Below is a small trained network, with its code and all its weights. Each question gives an input and a class and asks what happens when units are switched off, that is, made to give their printed mean instead of their output.

import numpy as np


def w(rows, s, z=0):
    codes = np.array(rows[::2]) - 128.0
    scale = np.full(codes.shape[1], s)
    scale[-1] = z or s
    return codes * scale


def f(y):
    return y / 2 * (1 + np.tanh(0.7978845608 * (y + 0.044715 * y**3)))


def log_softmax(a):
    a = a - a.max(-1, keepdims=True)
    return a - np.log(np.exp(a).sum(-1, keepdims=True))


def net(x, mask):
    res = np.array(x, float).reshape(1, 5) / 4 @ E
    y = f(res @ A[0][:, :-1].T + A[0][:, -1])
    res = res + np.where(mask, y, B[0][:, -1]) @ B[0][:, :-1]
    return log_softmax(res[-1] @ U[:, :-1].T + U[:, -1])


A, B = {}, {}
E = w([
[165,49,82,204,108,33,143,110],'x0',
[204,133,52,45,68,150,70,92],'x1',
[81,74,208,45,102,121,147,66],'x2',
[217,184,115,105,225,109,246,52],'x3',
[139,137,141,83,172,98,101,141],'x4',
],0.013)
A[0] = w([
[67,139,179,157,150,105,184,176,93],'n1',
[178,182,141,145,151,131,184,62,145],'n2',
[77,121,155,167,178,98,166,142,116],'n3',
[151,108,50,58,83,143,117,73,176],'n4',
[170,151,154,109,105,112,92,120,72],'n5',
[127,180,189,117,144,185,113,136,157],'n6',
[148,124,94,166,148,125,112,198,55],'n7',
[109,58,209,86,78,119,153,39,75],'n8',
[154,10,90,171,151,74,146,105,7],'n9',
[100,224,152,113,108,219,160,150,24],'n10',
[156,137,88,133,119,157,106,121,136],'n11',
[139,74,102,149,113,61,149,131,78],'n12',
[172,170,121,164,111,141,135,178,150],'n13',
[95,107,135,139,52,123,90,201,63],'n14',
[123,168,69,176,145,130,117,161,117],'n15',
[116,65,159,150,131,162,35,185,136],'n16',
],0.013,0.0013)
B[0] = w([
[140,51,74,174,111,165,196,177,223],'n1',
[84,209,105,88,81,56,201,13,227],'n2',
[183,50,15,128,120,175,152,165,213],'n3',
[178,57,51,154,157,188,203,201,227],'n4',
[115,123,107,130,146,179,129,149,157],'n5',
[158,104,120,157,167,165,67,59,202],'n6',
[107,183,136,125,132,135,109,161,194],'n7',
[67,205,217,144,214,95,136,248,222],'n8',
[153,108,176,131,89,132,56,72,222],'n9',
[204,120,149,146,116,124,2,95,231],'n10',
[128,102,130,134,139,151,138,212,174],'n11',
[159,134,186,234,164,183,39,82,193],'n12',
[82,217,132,154,241,105,154,160,187],'n13',
[151,184,113,79,62,73,168,51,248],'n14',
[53,191,152,153,181,168,121,203,202],'n15',
[79,131,54,142,110,86,184,52,247],'n16',
],0.0084,0.017)
U = w([
[81,156,66,91,85,50,197,43,103],'0',
[162,18,42,151,132,201,193,217,231],'1',
[43,195,196,154,177,108,119,255,117],'2',
[169,87,169,172,134,163,14,69,1],'3',
],0.0099,0.00082)

Each question gives the input, the list of numbers given to net, and the class t.
The units are the neurons (one row each of A and B). Each row of codes is followed by its name. A weight is (code - 128) times the scale printed after its matrix; where a second scale follows, it is the last column's (A, B and U).
mask holds one flag per neuron, in row order. A switched-off neuron (its flag False) gives its mean, the last column of its row in B, instead of its output. The means were averaged over made-up inputs and are rounded, as every weight is.
A unit's drop is (log p(t) with every unit on - log p(t) with that unit switched off) / (log p(t) with every unit on - log p(t) with every unit switched off).
The circuit of an input: a set's keep is (log p(t) with only the set's units on - log p(t) with every unit switched off) / (log p(t) with every unit on - log p(t) with every unit switched off). Starting from the 12 units with the biggest drops (on a tie, the unit counted first), units are removed one at a time, each time the one whose removal leaves the highest keep (on an exact tie, the one counted first), for as long as the keep stays at least 0.8.
circuit, biggest first: the units of the circuit, biggest drop first
k most important neurons: the k neurons with the biggest drops, biggest first
drop when u is switched off: that unit's drop, to one decimal
input [-8,2,4,5,-4], class 3: circuit, biggest first : (n10)
input [-3,-2,2,-2,-1], class 3: 2 most important neurons : (n2, n4)
input [1,-8,-3,-8,4], class 0: 3 most important neurons : (n14, n16, n4)
input [-2,-6,2,-4,-2], class 1: 2 most important neurons : (n1, n2)
input [2,-8,3,7,8], class 1: 3 most important neurons : (n3, n1, n14)
input [-4,8,-1,-7,2], class 1: 3 most important neurons : (n4, n2, n11)
input [6,-7,6,-7,-4], class 0: 2 most important neurons : (n14, n16)
input [0,3,-8,-8,1], class 0: 2 most important neurons : (n14, n16)
input [4,7,7,5,5], class 1: 3 most important neurons : (n4, n15, n13)
input [1,-6,3,4,7], class 1: 2 most important neurons : (n3, n1)
input [4,4,2,1,0], class 1: 3 most important neurons : (n4, n10, n6)
input [8,2,-5,-4,4], class 3: 2 most important neurons : (n9, n12)
input [8,4,5,7,-4], class 3: 2 most important neurons : (n12, n9)
input [7,4,6,2,-7], class 3: circuit, biggest first : (n12)
input [7,7,8,2,5], class 2: drop when n1 is switched off : 0.2
input [8,8,-2,7,-2], class 1: drop when n16 is switched off : 0.5
input [-7,4,-5,-2,-5], class 3: drop when n8 is switched off : 0.4
